Below are the code and all the weights of a small trained network. Each question names an input and a target symbol and asks about switching units off, where a switched-off unit gives its printed mean instead of its output.

import numpy as np


def w(rows, s, z=0):
    codes = np.array(rows[::2]) - 128.0
    scale = np.full(codes.shape[1], s)
    scale[-1] = z or s
    return codes * scale


def f(y):
    return np.maximum(y, 0)


def softmax(a):
    e = np.exp(a - a.max(-1, keepdims=True))
    return e / e.sum(-1, keepdims=True)


def log_softmax(a):
    a = a - a.max(-1, keepdims=True)
    return a - np.log(np.exp(a).sum(-1, keepdims=True))


def net(x, mask):
    ids = ['αβγδεζηθμξστφψω'.index(c) for c in x.split()]
    T = len(ids)
    res = E[ids] + P[:T]
    r = res
    for j in range(3):
        rows = slice(3 * j, 3 * j + 3)
        q, k, v = (r @ M[0][rows].T for M in (Q, K, V))
        z = softmax(np.where(np.tri(T) > 0, q @ k.T / 3**0.5, -1e9)) @ v
        o = O[0][rows]
        res = res + np.where(mask[j], z, o[:, -1]) @ o[:, :-1]
    y = f(res @ A[0][:, :-1].T + A[0][:, -1])
    res = res + np.where(mask[3:11], y, B[0][:, -1]) @ B[0][:, :-1]
    return log_softmax(res[-1] @ U[:, :-1].T + U[:, -1])


Q, K, V, O, A, B = {}, {}, {}, {}, {}, {}
E = w([
[142,122,125,160],'α',
[149,101,120,150],'β',
[154,108,104,149],'γ',
[158,109,138,163],'δ',
[163,124,120,158],'ε',
[178,126,143,177],'ζ',
[164,116,113,151],'η',
[151,117,84,138],'θ',
[174,174,107,174],'μ',
[131,173,162,6],'ξ',
[68,154,143,156],'σ',
[94,159,57,133],'τ',
[72,127,216,166],'φ',
[93,46,57,148],'ψ',
[125,213,140,114],'ω',
],0.02)
P = w([
[122,84,78,255],'0',
[133,111,94,239],'1',
[122,120,101,220],'2',
[124,133,107,195],'3',
[126,135,117,173],'4',
[131,144,119,165],'5',
[121,146,128,156],'6',
[120,150,130,152],'7',
[125,149,126,145],'8',
[120,157,136,136],'9',
[110,164,145,118],'10',
[112,155,148,134],'11',
[114,152,156,129],'12',
[119,142,155,134],'13',
],0.005)
Q[0] = w([
[88,183,202,229],'H0',
[164,149,182,70],'H0',
[117,188,155,121],'H0',
[168,146,58,196],'H1',
[30,170,93,158],'H1',
[137,164,165,1],'H1',
[98,111,148,78],'H2',
[59,16,138,113],'H2',
[189,150,218,144],'H2',
],0.018)
K[0] = w([
[111,82,161,7],'H0',
[212,150,120,146],'H0',
[127,157,146,88],'H0',
[129,218,175,82],'H1',
[53,168,53,157],'H1',
[160,60,158,225],'H1',
[159,45,136,167],'H2',
[82,31,139,244],'H2',
[145,151,192,29],'H2',
],0.019)
V[0] = w([
[53,55,122,90],'H0',
[90,247,35,150],'H0',
[183,192,217,101],'H0',
[12,94,203,176],'H1',
[180,50,112,51],'H1',
[146,139,200,125],'H1',
[216,57,112,156],'H2',
[177,91,101,43],'H2',
[124,192,19,198],'H2',
],0.011)
O[0] = w([
[51,89,114,128,93],'H0',
[156,172,198,53,253],'H0',
[115,202,106,178,106],'H0',
[52,141,249,185,69],'H1',
[173,78,130,100,42],'H1',
[167,160,171,141,86],'H1',
[180,48,146,145,54],'H2',
[132,90,221,133,110],'H2',
[76,85,51,75,230],'H2',
],0.012,0.0052)
A[0] = w([
[76,153,185,156,54],'N0',
[51,97,64,118,129],'N1',
[206,65,254,162,24],'N2',
[80,92,98,236,2],'N3',
[154,183,155,154,111],'N4',
[205,180,108,132,61],'N5',
[218,27,110,180,41],'N6',
[120,142,188,30,54],'N7',
],0.0083,0.0036)
B[0] = w([
[214,140,98,107,175],'N0',
[147,116,192,126,253],'N1',
[53,8,109,90,178],'N2',
[50,38,119,130,159],'N3',
[130,145,83,106,209],'N4',
[124,61,154,169,207],'N5',
[202,208,160,131,174],'N6',
[99,161,108,206,184],'N7',
],0.014,0.011)
U = w([
[124,103,122,140,69],'α',
[128,98,126,138,70],'β',
[148,143,176,90,54],'γ',
[130,100,110,157,70],'δ',
[143,125,114,117,88],'ε',
[151,130,99,202,86],'ζ',
[144,172,147,112,77],'η',
[152,134,114,100,86],'θ',
[151,105,1,121,107],'μ',
[125,133,160,151,161],'ξ',
[86,165,212,131,255],'σ',
[95,134,100,54,200],'τ',
[75,110,64,168,117],'φ',
[117,93,157,99,132],'ψ',
[106,177,79,125,136],'ω',
],0.0097,0.0062)

Each question gives the input, a string of symbols that net reads in full, and the target symbol t.
The units are the heads (3 rows each of Q, K, V and O) and the neurons (one row each of A and B). Each row of codes is followed by its name. A weight is (code - 128) times the scale printed after its matrix; where a second scale follows, it is the last column's (O, A, B and U).
mask holds one flag per unit, heads first, then neurons. A switched-off unit (its flag False) gives its mean, the last column of its rows in O or B, instead of its output. The means were averaged over made-up inputs and are rounded, as every weight is.
A unit's drop is (log p(t) with every unit on - log p(t) with that unit switched off) / (log p(t) with every unit on - log p(t) with every unit switched off).
The circuit of an input: a set's keep is (log p(t) with only the set's units on - log p(t) with every unit switched off) / (log p(t) with every unit on - log p(t) with every unit switched off). Starting from all 11 units, units are removed one at a time, each time the one whose removal leaves the highest keep (on an exact tie, the one counted first), for as long as the keep stays at least 0.8.
circuit, biggest first: the units of the circuit, biggest drop first
most important unit: the unit with the biggest drop
k most important neurons: the k neurons with the biggest drops, biggest first
heads that matter: for each layer, one digit per head in row order, 1 if its drop is at least 0.15 and else 0, layers parted by /
input ξ μ τ ξ δ ζ α τ μ α θ, target μ: heads that matter -> 111
input ε σ ξ τ θ σ ζ δ ε ξ ξ γ ω, target η: circuit, biggest first -> [H2; N0; H0; N4]
input μ μ α, target μ: heads that matter -> 011
input β ξ μ γ θ τ μ μ ε α γ τ θ, target μ: circuit, biggest first -> [H2]
input τ η ζ γ ω τ μ γ μ τ ξ ε η, target ψ: circuit, biggest first -> [N2; H2; H1]
input μ η τ τ τ ζ, target τ: circuit, biggest first -> [H2; H0]
input φ γ φ δ, target φ: circuit, biggest first -> [N3; H0]
input β θ τ ψ, target ψ: heads that matter -> 100
input τ δ β φ, target φ: 2 most important neurons -> [N3; N6]
input γ ε φ δ, target φ: heads that matter -> 110
input τ μ ψ τ μ σ σ μ γ ω, target ω: 2 most important neurons -> [N1; N7]
input θ μ δ τ τ γ ξ, target σ: heads that matter -> 000
input μ μ τ σ τ θ, target τ: heads that matter -> 001
input σ μ σ β, target σ: circuit, biggest first -> [H1]
input τ τ τ ψ α θ τ δ η τ, target τ: heads that matter -> 001
input η ξ δ β μ μ ω ε η β φ, target ω: heads that matter -> 101
input σ θ τ γ, target τ: heads that matter -> 101
input η μ σ, target σ: heads that matter -> 110
input ψ θ η μ ψ η τ η, target τ: circuit, biggest first -> [H2; N5; H0]
input β φ θ ψ μ ζ σ ξ θ σ η, target ψ: circuit, biggest first -> [H2; N2; H1]
input ε ε ξ μ τ τ θ τ σ τ δ σ, target φ: circuit, biggest first -> [H0; H1]
input γ ω θ μ ω σ, target ω: most important unit -> H0
input δ ζ σ γ, target σ: heads that matter -> 010
input φ μ μ, target φ: heads that matter -> 100
input μ φ τ μ, target φ: heads that matter -> 110
input τ δ α δ ζ μ ξ α θ σ φ μ, target ζ: heads that matter -> 101
input α ζ σ α, target σ: 2 most important neurons -> [N2; N4]
input μ μ σ ε, target σ: 2 most important neurons -> [N4; N2]
input μ γ μ, target μ: heads that matter -> 011
input φ θ β, target φ: circuit, biggest first -> [H0; N3]
